Here is a tiny trained network, its code and every weight. The questions are about switching its units off for an input and a class, where a switched-off unit gives its printed mean instead of its output.

import numpy as np


def w(rows, s, z=0):
    codes = np.array(rows[::2]) - 128.0
    scale = np.full(codes.shape[1], s)
    scale[-1] = z or s
    return codes * scale


def norm(h):
    return h / np.sqrt((h * h).mean(-1, keepdims=True) + 1e-5)


def f(y):
    return y / 2 * (1 + np.tanh(0.7978845608 * (y + 0.044715 * y**3)))


def log_softmax(a):
    a = a - a.max(-1, keepdims=True)
    return a - np.log(np.exp(a).sum(-1, keepdims=True))


def net(x, mask):
    res = np.array(x, float).reshape(1, 6) / 4 @ E
    u = 0
    for l in range(2):
        y = f(norm(res) @ A[l][:, :-1].T + A[l][:, -1])
        res = res + np.where(mask[u : u + 4], y, B[l][:, -1]) @ B[l][:, :-1]
        u += 4
    return log_softmax(norm(res)[-1] @ U[:, :-1].T + U[:, -1])


A, B = {}, {}
E = w([
[127,132,122,135,128,130],'x0',
[128,135,125,131,125,131],'x1',
[113,135,67,89,55,2],'x2',
[126,132,123,133,131,131],'x3',
[91,197,164,99,230,120],'x4',
[114,184,47,25,108,200],'x5',
],0.005)
A[0] = w([
[150,142,89,35,121,254,35],'L0N1',
[133,99,154,141,96,196,84],'L0N2',
[119,165,42,9,114,184,60],'L0N3',
[99,150,106,27,179,143,2],'L0N4',
],0.0077,0.0042)
B[0] = w([
[18,28,44,247,179,69,229],'L0N1',
[174,107,61,88,188,176,146],'L0N2',
[136,172,122,38,73,177,254],'L0N3',
[121,195,227,29,84,115,165],'L0N4',
],0.011,0.0053)
A[1] = w([
[20,194,136,58,247,38,117],'L1N1',
[20,183,209,158,185,205,3],'L1N2',
[192,196,148,103,248,45,74],'L1N3',
[221,129,208,172,182,219,152],'L1N4',
],0.012,0.003)
B[1] = w([
[173,148,177,206,150,168,255],'L1N1',
[19,97,159,92,139,36,202],'L1N2',
[146,146,4,51,139,98,181],'L1N3',
[177,104,154,97,126,167,219],'L1N4',
],0.017,0.0087)
U = w([
[211,65,181,119,135,193,203],'0',
[130,106,147,4,194,59,5],'1',
[144,87,139,178,59,36,255],'2',
[202,189,81,182,190,74,94],'3',
[79,72,40,170,150,173,151],'4',
[51,141,189,174,194,123,146],'5',
[127,154,57,48,54,129,76],'6',
[147,230,185,76,106,163,150],'7',
],0.016,0.00096)

Each question gives the input, the list of numbers given to net, and the class t.
The units are the neurons (one row each of A and B). Each row of codes is followed by its name. A weight is (code - 128) times the scale printed after its matrix; where a second scale follows, it is the last column's (A, B and U).
mask holds one flag per neuron, layer by layer. A switched-off neuron (its flag False) gives its mean, the last column of its row in B, instead of its output. The means were averaged over made-up inputs and are rounded, as every weight is.
A unit's drop is (log p(t) with every unit on - log p(t) with that unit switched off) / (log p(t) with every unit on - log p(t) with every unit switched off).
The circuit of an input: a set's keep is (log p(t) with only the set's units on - log p(t) with every unit switched off) / (log p(t) with every unit on - log p(t) with every unit switched off). Starting from all 8 units, units are removed one at a time, each time the one whose removal leaves the highest keep (on an exact tie, the one counted first), for as long as the keep stays at least 0.8.
circuit, biggest first: the units of the circuit, biggest drop first
most important unit: the unit with the biggest drop
top k neurons: the k neurons with the biggest drops, biggest first
drop when u is switched off: that unit's drop, to one decimal
input [-2,6,-3,6,4,0], class 1: top 2 neurons -> [L1N2 L0N1]
input [5,-7,3,3,5,0], class 3: most important unit -> L1N1
input [8,-5,-7,-5,5,8], class 5: top 2 neurons -> [L0N1 L1N1]
input [8,-3,-1,-4,0,-3], class 0: top 2 neurons -> [L0N1 L0N4]
input [-3,-8,-7,-8,6,5], class 5: circuit, biggest first -> [L1N1 L1N2]
input [1,0,2,-8,1,7], class 7: top 4 neurons -> [L0N3 L0N4 L1N3 L1N1]
input [0,-6,-7,1,2,0], class 1: top 2 neurons -> [L1N2 L1N1]
input [6,-6,-8,8,0,2], class 4: top 3 neurons -> [L0N1 L0N4 L0N2]
input [-6,8,6,8,8,-2], class 3: circuit, biggest first -> [L1N1 L1N3]
input [4,4,3,4,8,8], class 7: circuit, biggest first -> [L0N3 L1N1]
input [5,-5,0,-4,-4,4], class 4: top 2 neurons -> [L0N1 L1N3]
input [-1,-2,-6,-2,7,-1], class 1: top 3 neurons -> [L1N2 L0N1 L1N3]
input [1,4,8,-2,1,8], class 7: top 3 neurons -> [L1N3 L0N4 L1N2]
input [-4,-1,1,-6,-2,3], class 6: circuit, biggest first -> [L1N1 L1N2]
input [-7,5,-3,8,2,-3], class 1: most important unit -> L0N1
input [-6,5,1,3,1,-7], class 3: circuit, biggest first -> [L1N2 L0N3 L0N1 L1N3]
input [4,8,0,1,-5,-6], class 0: top 2 neurons -> [L0N1 L1N2]
input [-6,6,0,3,6,-4], class 1: top 3 neurons -> [L0N1 L1N3 L1N2]
input [7,-4,4,-2,2,-4], class 3: top 2 neurons -> [L0N1 L0N3]
input [-3,-7,6,7,3,2], class 7: circuit, biggest first -> [L0N1]
input [-7,-8,-8,-3,-1,8], class 4: top 2 neurons -> [L0N1 L0N2]
input [1,-1,-4,-4,5,-2], class 1: circuit, biggest first -> [L0N1 L1N2]
input [-4,6,8,0,6,-3], class 3: top 2 neurons -> [L1N1 L1N3]
input [-2,6,2,-7,4,-7], class 3: top 2 neurons -> [L0N1 L1N3]
input [2,-8,0,1,-1,2], class 4: drop when L1N2 is switched off -> 0.1
input [1,-5,7,-2,6,2], class 7: drop when L0N1 is switched off -> 0.3
input [-3,-7,0,-4,-8,3], class 4: most important unit -> L0N4
input [-5,0,7,5,6,1], class 7: drop when L0N1 is switched off -> 0.3
input [-4,-5,-6,8,2,3], class 5: drop when L1N2 is switched off -> 0.1
